Below is a small trained network, with its code and all its weights. Each question gives an input and a class and asks what happens when units are switched off, that is, made to give their printed mean instead of their output.

import numpy as np


def w(rows, s, z=0):
    codes = np.array(rows[::2]) - 128.0
    scale = np.full(codes.shape[1], s)
    scale[-1] = z or s
    return codes * scale


def f(y):
    return np.maximum(y, 0)


def log_softmax(a):
    a = a - a.max(-1, keepdims=True)
    return a - np.log(np.exp(a).sum(-1, keepdims=True))


def net(x, mask):
    res = np.array(x, float).reshape(1, 4) / 4 @ E
    y = f(res @ A[0][:, :-1].T + A[0][:, -1])
    res = res + np.where(mask, y, B[0][:, -1]) @ B[0][:, :-1]
    return log_softmax(res[-1] @ U[:, :-1].T + U[:, -1])


A, B = {}, {}
E = w([
[160,37,123,102,53,193,76,183],'x0',
[168,255,189,124,64,175,164,185],'x1',
[22,176,119,46,92,174,81,91],'x2',
[209,132,24,28,125,116,173,113],'x3',
],0.0096)
A[0] = w([
[147,193,152,171,94,164,182,215,72],'neuron 0',
[159,105,116,143,87,211,91,133,69],'neuron 1',
[199,108,66,38,128,152,133,135,53],'neuron 2',
[162,49,107,84,98,166,56,195,66],'neuron 3',
[163,129,52,39,122,108,191,155,201],'neuron 4',
[92,76,68,136,163,89,91,94,167],'neuron 5',
[107,157,93,161,179,104,142,61,39],'neuron 6',
[146,176,70,80,172,97,220,78,106],'neuron 7',
[179,88,130,121,98,143,80,188,19],'neuron 8',
[192,53,72,202,108,45,160,148,90],'neuron 9',
[125,44,72,164,157,98,169,77,148],'neuron 10',
[122,183,134,122,199,92,216,82,3],'neuron 11',
[201,137,131,176,179,102,168,112,37],'neuron 12',
[179,195,163,125,142,152,192,196,60],'neuron 13',
[46,122,214,255,146,142,55,168,160],'neuron 14',
[152,78,144,105,71,142,151,132,19],'neuron 15',
[48,165,88,81,66,134,92,48,127],'neuron 16',
[121,201,140,106,107,178,181,156,129],'neuron 17',
[188,198,179,55,71,139,202,154,64],'neuron 18',
[173,66,122,75,79,174,92,172,78],'neuron 19',
[204,120,155,203,156,117,157,209,75],'neuron 20',
[32,158,102,46,131,173,80,117,96],'neuron 21',
[106,62,102,105,189,126,94,48,53],'neuron 22',
[103,228,110,146,154,42,192,80,29],'neuron 23',
],0.01,0.0035)
B[0] = w([
[55,20,53,21,126,101,121,190,201],'neuron 0',
[150,164,160,165,161,27,77,138,176],'neuron 1',
[26,162,58,229,69,128,173,1,198],'neuron 2',
[152,224,139,171,173,12,22,140,206],'neuron 3',
[54,98,46,242,100,183,194,41,217],'neuron 4',
[93,116,42,57,94,115,61,244,200],'neuron 5',
[147,186,169,119,169,33,53,161,175],'neuron 6',
[98,186,53,240,83,100,121,46,206],'neuron 7',
[156,218,216,154,189,49,63,92,173],'neuron 8',
[195,58,139,92,185,233,141,71,205],'neuron 9',
[71,52,48,32,105,165,67,214,203],'neuron 10',
[158,188,223,166,206,23,43,104,192],'neuron 11',
[182,98,171,134,186,199,119,74,180],'neuron 12',
[84,65,89,64,119,151,64,206,192],'neuron 13',
[13,183,65,237,62,160,178,49,247],'neuron 14',
[165,141,207,170,138,81,26,105,156],'neuron 15',
[225,47,199,99,253,191,222,83,203],'neuron 16',
[136,69,41,66,127,130,63,231,192],'neuron 17',
[55,68,43,50,117,148,67,173,207],'neuron 18',
[169,215,201,219,155,67,38,153,200],'neuron 19',
[160,38,158,106,227,248,156,45,196],'neuron 20',
[252,21,178,124,189,233,126,55,206],'neuron 21',
[65,20,84,19,92,90,51,205,192],'neuron 22',
[175,212,189,150,187,28,41,147,209],'neuron 23',
],0.0064,0.014)
U = w([
[71,93,70,7,118,102,72,225,29],'0',
[176,243,190,154,186,4,37,123,67],'1',
[27,178,73,213,85,142,166,34,110],'2',
[241,88,184,53,219,230,158,62,83],'3',
[122,148,93,134,139,133,126,131,228],'4',
[215,222,184,59,54,38,250,190,1],'5',
[254,240,189,75,15,54,244,241,1],'6',
],0.0087,0.0069)

Each question gives the input, the list of numbers given to net, and the class t.
The units are the neurons (one row each of A and B). Each row of codes is followed by its name. A weight is (code - 128) times the scale printed after its matrix; where a second scale follows, it is the last column's (A, B and U).
mask holds one flag per neuron, in row order. A switched-off neuron (its flag False) gives its mean, the last column of its row in B, instead of its output. The means were averaged over made-up inputs and are rounded, as every weight is.
A unit's drop is (log p(t) with every unit on - log p(t) with that unit switched off) / (log p(t) with every unit on - log p(t) with every unit switched off).
The circuit of an input: a set's keep is (log p(t) with only the set's units on - log p(t) with every unit switched off) / (log p(t) with every unit on - log p(t) with every unit switched off). Starting from the 12 units with the biggest drops (on a tie, the unit counted first), units are removed one at a time, each time the one whose removal leaves the highest keep (on an exact tie, the one counted first), for as long as the keep stays at least 0.8.
circuit, biggest first: the units of the circuit, biggest drop first
unit that matters most: the unit with the biggest drop
top k neurons: the k neurons with the biggest drops, biggest first
drop of u: that unit's drop, to one decimal
input [7,6,6,5], class 1: circuit, biggest first	(neuron 19)
input [-6,5,8,8], class 2: top 4 neurons	(neuron 7; neuron 4; neuron 2; neuron 9)
input [-1,-4,0,-4], class 0: top 2 neurons	(neuron 4; neuron 2)
input [1,6,5,8], class 2: top 2 neurons	(neuron 4; neuron 2)
input [0,7,-7,1], class 0: top 3 neurons	(neuron 0; neuron 13; neuron 18)
input [5,-3,5,3], class 1: top 2 neurons	(neuron 3; neuron 19)
input [-2,-6,-5,4], class 0: top 3 neurons	(neuron 10; neuron 5; neuron 22)
input [-4,1,-8,6], class 3: top 2 neurons	(neuron 9; neuron 14)
input [4,0,-1,-3], class 1: top 2 neurons	(neuron 4; neuron 2)
input [5,-2,6,0], class 3: top 3 neurons	(neuron 21; neuron 16; neuron 23)
input [-1,-6,-7,-1], class 3: top 3 neurons	(neuron 9; neuron 20; neuron 12)
input [7,6,5,5], class 1: top 2 neurons	(neuron 19; neuron 3)
input [-7,-7,-1,8], class 2: top 2 neurons	(neuron 7; neuron 4)
input [2,4,8,8], class 2: top 2 neurons	(neuron 2; neuron 4)
input [7,-2,7,7], class 1: unit that matters most	neuron 3
input [3,-7,0,8], class 2: top 3 neurons	(neuron 2; neuron 4; neuron 7)
input [2,-3,-4,-3], class 3: top 3 neurons	(neuron 9; neuron 2; neuron 7)
input [3,-4,-7,0], class 3: drop of neuron 9	0.2
input [-3,2,-8,-5], class 3: drop of neuron 20	0.1
input [4,5,-6,-8], class 2: unit that matters most	neuron 14
input [-3,1,-4,-4], class 2: drop of neuron 21	0.7
input [-5,5,4,-1], class 0: drop of neuron 1	0.1
